Below are the code and all the weights of a small trained network. Each question names an input and a class and asks about switching units off, where a switched-off unit gives its printed mean instead of its output.

import numpy as np


def w(rows, s, z=0):
    codes = np.array(rows[::2]) - 128.0
    scale = np.full(codes.shape[1], s)
    scale[-1] = z or s
    return codes * scale


def f(y):
    return np.maximum(y, 0)


def log_softmax(a):
    a = a - a.max(-1, keepdims=True)
    return a - np.log(np.exp(a).sum(-1, keepdims=True))


def net(x, mask):
    res = np.array(x, float).reshape(1, 8) / 4 @ E
    y = f(res @ A[0][:, :-1].T + A[0][:, -1])
    res = res + np.where(mask, y, B[0][:, -1]) @ B[0][:, :-1]
    return log_softmax(res[-1] @ U[:, :-1].T + U[:, -1])


A, B = {}, {}
E = w([
[129,128,128],'x0',
[129,214,252],'x1',
[128,129,128],'x2',
[127,129,128],'x3',
[2,138,114],'x4',
[166,234,59],'x5',
[129,126,130],'x6',
[129,129,129],'x7',
],0.0071)
A[0] = w([
[121,221,74,187],'N1',
[123,172,204,165],'N2',
[97,135,180,181],'N3',
[121,253,98,152],'N4',
[87,145,196,177],'N5',
[55,164,151,110],'N6',
[125,123,123,113],'N7',
[124,173,205,163],'N8',
[167,178,174,41],'N9',
[127,160,170,138],'N10',
[99,122,103,126],'N11',
[100,76,101,253],'N12',
[112,248,25,180],'N13',
[14,132,100,183],'N14',
[42,152,145,144],'N15',
[140,76,62,219],'N16',
],0.014,0.0052)
B[0] = w([
[203,78,179,221],'N1',
[99,246,186,224],'N2',
[171,170,107,203],'N3',
[61,104,241,230],'N4',
[172,189,81,220],'N5',
[150,173,67,196],'N6',
[127,137,120,131],'N7',
[96,247,186,224],'N8',
[85,95,221,176],'N9',
[94,192,154,181],'N10',
[95,114,125,160],'N11',
[101,14,168,232],'N12',
[253,108,200,249],'N13',
[18,84,73,254],'N14',
[154,174,54,216],'N15',
[206,16,45,227],'N16',
],0.024,0.0085)
U = w([
[165,49,154,252],'0',
[184,166,175,237],'1',
[255,109,118,35],'2',
[100,115,220,45],'3',
[77,67,98,69],'4',
[88,178,106,29],'5',
],0.0095,0.0045)

Each question gives the input, the list of numbers given to net, and the class t.
The units are the neurons (one row each of A and B). Each row of codes is followed by its name. A weight is (code - 128) times the scale printed after its matrix; where a second scale follows, it is the last column's (A, B and U).
mask holds one flag per neuron, in row order. A switched-off neuron (its flag False) gives its mean, the last column of its row in B, instead of its output. The means were averaged over made-up inputs and are rounded, as every weight is.
A unit's drop is (log p(t) with every unit on - log p(t) with that unit switched off) / (log p(t) with every unit on - log p(t) with every unit switched off).
The circuit of an input: a set's keep is (log p(t) with only the set's units on - log p(t) with every unit switched off) / (log p(t) with every unit on - log p(t) with every unit switched off). Starting from the 12 units with the biggest drops (on a tie, the unit counted first), units are removed one at a time, each time the one whose removal leaves the highest keep (on an exact tie, the one counted first), for as long as the keep stays at least 0.8.
circuit, biggest first: the units of the circuit, biggest drop first
unit that matters most: the unit with the biggest drop
k most important neurons: the k neurons with the biggest drops, biggest first
drop of u: that unit's drop, to one decimal
input [6,1,1,-6,-3,2,6,-7], class 3: circuit, biggest first -> [N5]
input [-2,-5,5,5,8,5,-2,2], class 0: circuit, biggest first -> [N13 N14]
input [-7,8,1,-5,-7,3,0,-2], class 3: 2 most important neurons -> [N9 N4]
input [3,-8,-2,-2,4,8,-7,-1], class 0: 2 most important neurons -> [N4 N14]
input [-8,4,-7,-2,-3,5,6,-5], class 3: 2 most important neurons -> [N4 N9]
input [-5,-4,8,6,-2,7,1,-1], class 2: 2 most important neurons -> [N13 N14]
input [0,1,-1,1,-4,4,4,2], class 3: 2 most important neurons -> [N4 N5]
input [-8,5,-8,-7,-3,8,6,-8], class 3: 2 most important neurons -> [N4 N9]
input [6,-6,0,5,1,2,-6,-4], class 0: 2 most important neurons -> [N12 N5]
input [5,-4,-6,4,8,4,-2,-4], class 0: 2 most important neurons -> [N13 N14]
input [-7,-8,1,-4,1,-2,4,-4], class 4: 3 most important neurons -> [N13 N1 N14]
input [5,4,7,5,-1,6,0,-8], class 3: 3 most important neurons -> [N4 N9 N15]
input [4,-4,-5,-5,-4,5,-4,8], class 2: 2 most important neurons -> [N14 N13]
input [4,-8,2,1,8,0,8,-3], class 4: circuit, biggest first -> [N14]
input [1,5,-1,-3,-8,4,2,-7], class 3: 2 most important neurons -> [N9 N4]
input [4,-2,-2,1,-5,2,7,1], class 2: 3 most important neurons -> [N14 N4 N12]
input [8,-7,5,-4,5,8,8,-8], class 0: drop of N14 -> 0.2
input [0,-5,-6,2,5,-8,2,-7], class 4: drop of N14 -> 0.1
input [4,2,8,-5,-7,2,8,-2], class 3: drop of N9 -> 0.2
input [-4,8,-8,2,3,-1,-8,-1], class 5: unit that matters most -> N13
